Below are the code and all the weights of a small trained network. Each question names an input and a class and asks about switching units off, where a switched-off unit gives its printed mean instead of its output.

import numpy as np


def w(rows, s, z=0):
    codes = np.array(rows[::2]) - 128.0
    scale = np.full(codes.shape[1], s)
    scale[-1] = z or s
    return codes * scale


def f(y):
    return np.maximum(y, 0)


def log_softmax(a):
    a = a - a.max(-1, keepdims=True)
    return a - np.log(np.exp(a).sum(-1, keepdims=True))


def net(x, mask):
    res = np.array(x, float).reshape(1, 5) / 4 @ E
    y = f(res @ A[0][:, :-1].T + A[0][:, -1])
    res = res + np.where(mask, y, B[0][:, -1]) @ B[0][:, :-1]
    return log_softmax(res[-1] @ U[:, :-1].T + U[:, -1])


A, B = {}, {}
E = w([
[196,192,200,247,110,130],'x0',
[51,212,112,126,10,142],'x1',
[114,81,77,186,98,4],'x2',
[23,170,150,150,246,94],'x3',
[193,222,49,87,188,74],'x4',
],0.011)
A[0] = w([
[102,72,94,181,102,28,103],'neuron 1',
[170,102,156,96,118,108,98],'neuron 2',
[38,163,176,110,169,97,121],'neuron 3',
[228,94,136,125,64,121,92],'neuron 4',
[70,148,93,177,89,128,140],'neuron 5',
[149,233,88,89,150,46,124],'neuron 6',
[183,203,162,251,123,125,76],'neuron 7',
[130,155,146,107,144,198,50],'neuron 8',
[68,96,182,155,115,145,117],'neuron 9',
[164,158,185,47,163,215,75],'neuron 10',
[135,95,97,178,104,21,52],'neuron 11',
[78,67,55,24,136,132,81],'neuron 12',
[109,185,114,106,89,126,51],'neuron 13',
[72,36,146,136,109,189,79],'neuron 14',
[160,128,119,128,99,146,55],'neuron 15',
[145,91,130,95,164,120,72],'neuron 16',
[170,94,112,82,91,151,107],'neuron 17',
[145,140,161,190,119,163,4],'neuron 18',
[101,154,148,195,190,122,130],'neuron 19',
[208,193,100,53,141,76,47],'neuron 20',
[175,86,142,114,171,135,90],'neuron 21',
[113,83,104,115,112,58,61],'neuron 22',
[190,215,101,96,181,104,94],'neuron 23',
[121,147,142,101,159,211,73],'neuron 24',
[142,189,93,112,125,129,59],'neuron 25',
[152,101,118,116,75,139,107],'neuron 26',
[110,106,126,154,199,136,119],'neuron 27',
[223,125,108,140,104,156,107],'neuron 28',
[177,111,145,167,163,136,100],'neuron 29',
[76,184,115,110,80,172,121],'neuron 30',
[102,87,231,180,103,131,83],'neuron 31',
[151,104,125,135,91,141,76],'neuron 32',
[167,51,115,151,201,153,75],'neuron 33',
],0.013,0.0045)
B[0] = w([
[191,167,118,182,197,155,218],'neuron 1',
[108,151,144,95,108,139,159],'neuron 2',
[121,181,150,35,156,96,205],'neuron 3',
[84,189,160,109,149,71,217],'neuron 4',
[178,173,138,107,82,182,184],'neuron 5',
[171,84,144,104,98,92,230],'neuron 6',
[19,76,16,192,85,102,235],'neuron 7',
[149,138,120,185,193,131,179],'neuron 8',
[189,107,127,65,125,97,192],'neuron 9',
[185,154,82,237,216,133,232],'neuron 10',
[185,161,119,201,196,153,208],'neuron 11',
[2,86,37,181,99,119,248],'neuron 12',
[157,149,98,115,91,170,170],'neuron 13',
[179,24,149,97,138,90,207],'neuron 14',
[122,151,118,100,145,99,157],'neuron 15',
[129,148,102,138,73,169,173],'neuron 16',
[80,177,176,90,171,86,192],'neuron 17',
[118,101,84,126,137,123,173],'neuron 18',
[79,177,161,72,130,77,199],'neuron 19',
[151,58,157,102,135,108,220],'neuron 20',
[152,144,91,108,30,213,188],'neuron 21',
[133,134,104,169,182,161,180],'neuron 22',
[149,52,172,117,101,94,222],'neuron 23',
[142,139,111,194,210,116,192],'neuron 24',
[165,89,174,113,118,134,168],'neuron 25',
[144,182,161,108,145,77,179],'neuron 26',
[112,182,159,83,85,112,191],'neuron 27',
[87,141,149,74,146,97,203],'neuron 28',
[109,136,63,115,78,188,182],'neuron 29',
[173,165,72,105,90,192,199],'neuron 30',
[159,51,124,104,123,86,214],'neuron 31',
[111,147,136,76,147,103,161],'neuron 32',
[166,200,99,70,51,200,210],'neuron 33',
],0.0094,0.016)
U = w([
[192,158,114,196,231,136,118],'0',
[187,11,158,77,124,91,110],'1',
[10,92,66,154,111,119,132],'2',
[179,203,107,85,42,197,122],'3',
[76,213,176,51,173,65,111],'4',
[113,148,138,102,136,125,252],'5',
[75,118,203,148,144,171,97],'6',
[78,122,195,166,116,182,90],'7',
],0.013,0.015)

Each question gives the input, the list of numbers given to net, and the class t.
The units are the neurons (one row each of A and B). Each row of codes is followed by its name. A weight is (code - 128) times the scale printed after its matrix; where a second scale follows, it is the last column's (A, B and U).
mask holds one flag per neuron, in row order. A switched-off neuron (its flag False) gives its mean, the last column of its row in B, instead of its output. The means were averaged over made-up inputs and are rounded, as every weight is.
A unit's drop is (log p(t) with every unit on - log p(t) with that unit switched off) / (log p(t) with every unit on - log p(t) with every unit switched off).
The circuit of an input: a set's keep is (log p(t) with only the set's units on - log p(t) with every unit switched off) / (log p(t) with every unit on - log p(t) with every unit switched off). Starting from the 12 units with the biggest drops (on a tie, the unit counted first), units are removed one at a time, each time the one whose removal leaves the highest keep (on an exact tie, the one counted first), for as long as the keep stays at least 0.8.
circuit, biggest first: the units of the circuit, biggest drop first
unit that matters most: the unit with the biggest drop
top k neurons: the k neurons with the biggest drops, biggest first
drop of u: that unit's drop, to one decimal
input [-6,-8,-6,6,-2], class 3: circuit, biggest first : [neuron 33]
input [-1,-7,0,-7,1], class 3: top 2 neurons : [neuron 21; neuron 33]
input [2,4,3,-6,5], class 4: circuit, biggest first : [neuron 4; neuron 28]
input [0,-6,-6,-5,-4], class 0: top 2 neurons : [neuron 10; neuron 24]
input [1,8,8,4,0], class 0: top 4 neurons : [neuron 1; neuron 11; neuron 33; neuron 21]
input [-4,8,1,-4,-7], class 3: top 3 neurons : [neuron 30; neuron 5; neuron 23]
input [5,5,7,5,5], class 0: top 3 neurons : [neuron 11; neuron 1; neuron 12]
input [-7,-1,2,0,7], class 1: top 4 neurons : [neuron 6; neuron 20; neuron 7; neuron 23]
input [1,1,-7,7,8], class 1: top 2 neurons : [neuron 23; neuron 6]
input [-8,8,-3,0,5], class 2: top 2 neurons : [neuron 12; neuron 33]
input [-5,2,7,-5,-8], class 1: top 3 neurons : [neuron 14; neuron 10; neuron 31]
input [8,0,-8,-6,-6], class 0: top 2 neurons : [neuron 10; neuron 12]
input [-7,-8,7,-5,2], class 3: top 3 neurons : [neuron 33; neuron 21; neuron 7]
input [8,-2,-4,-5,4], class 2: circuit, biggest first : [neuron 7]
input [-4,8,1,-5,8], class 1: top 2 neurons : [neuron 20; neuron 6]
input [1,-5,-6,-7,-2], class 4: top 3 neurons : [neuron 4; neuron 28; neuron 17]
input [7,-8,-2,-5,-1], class 3: top 2 neurons : [neuron 33; neuron 12]
input [-4,7,7,6,-3], class 0: drop of neuron 11 : 0.2
input [2,-2,2,-6,-4], class 4: drop of neuron 4 : 0.2
input [-3,8,-3,0,-8], class 1: unit that matters most : neuron 14
input [-7,6,1,0,6], class 2: drop of neuron 9 : 0.5
input [-3,-6,2,8,-7], class 4: drop of neuron 9 : -0.1
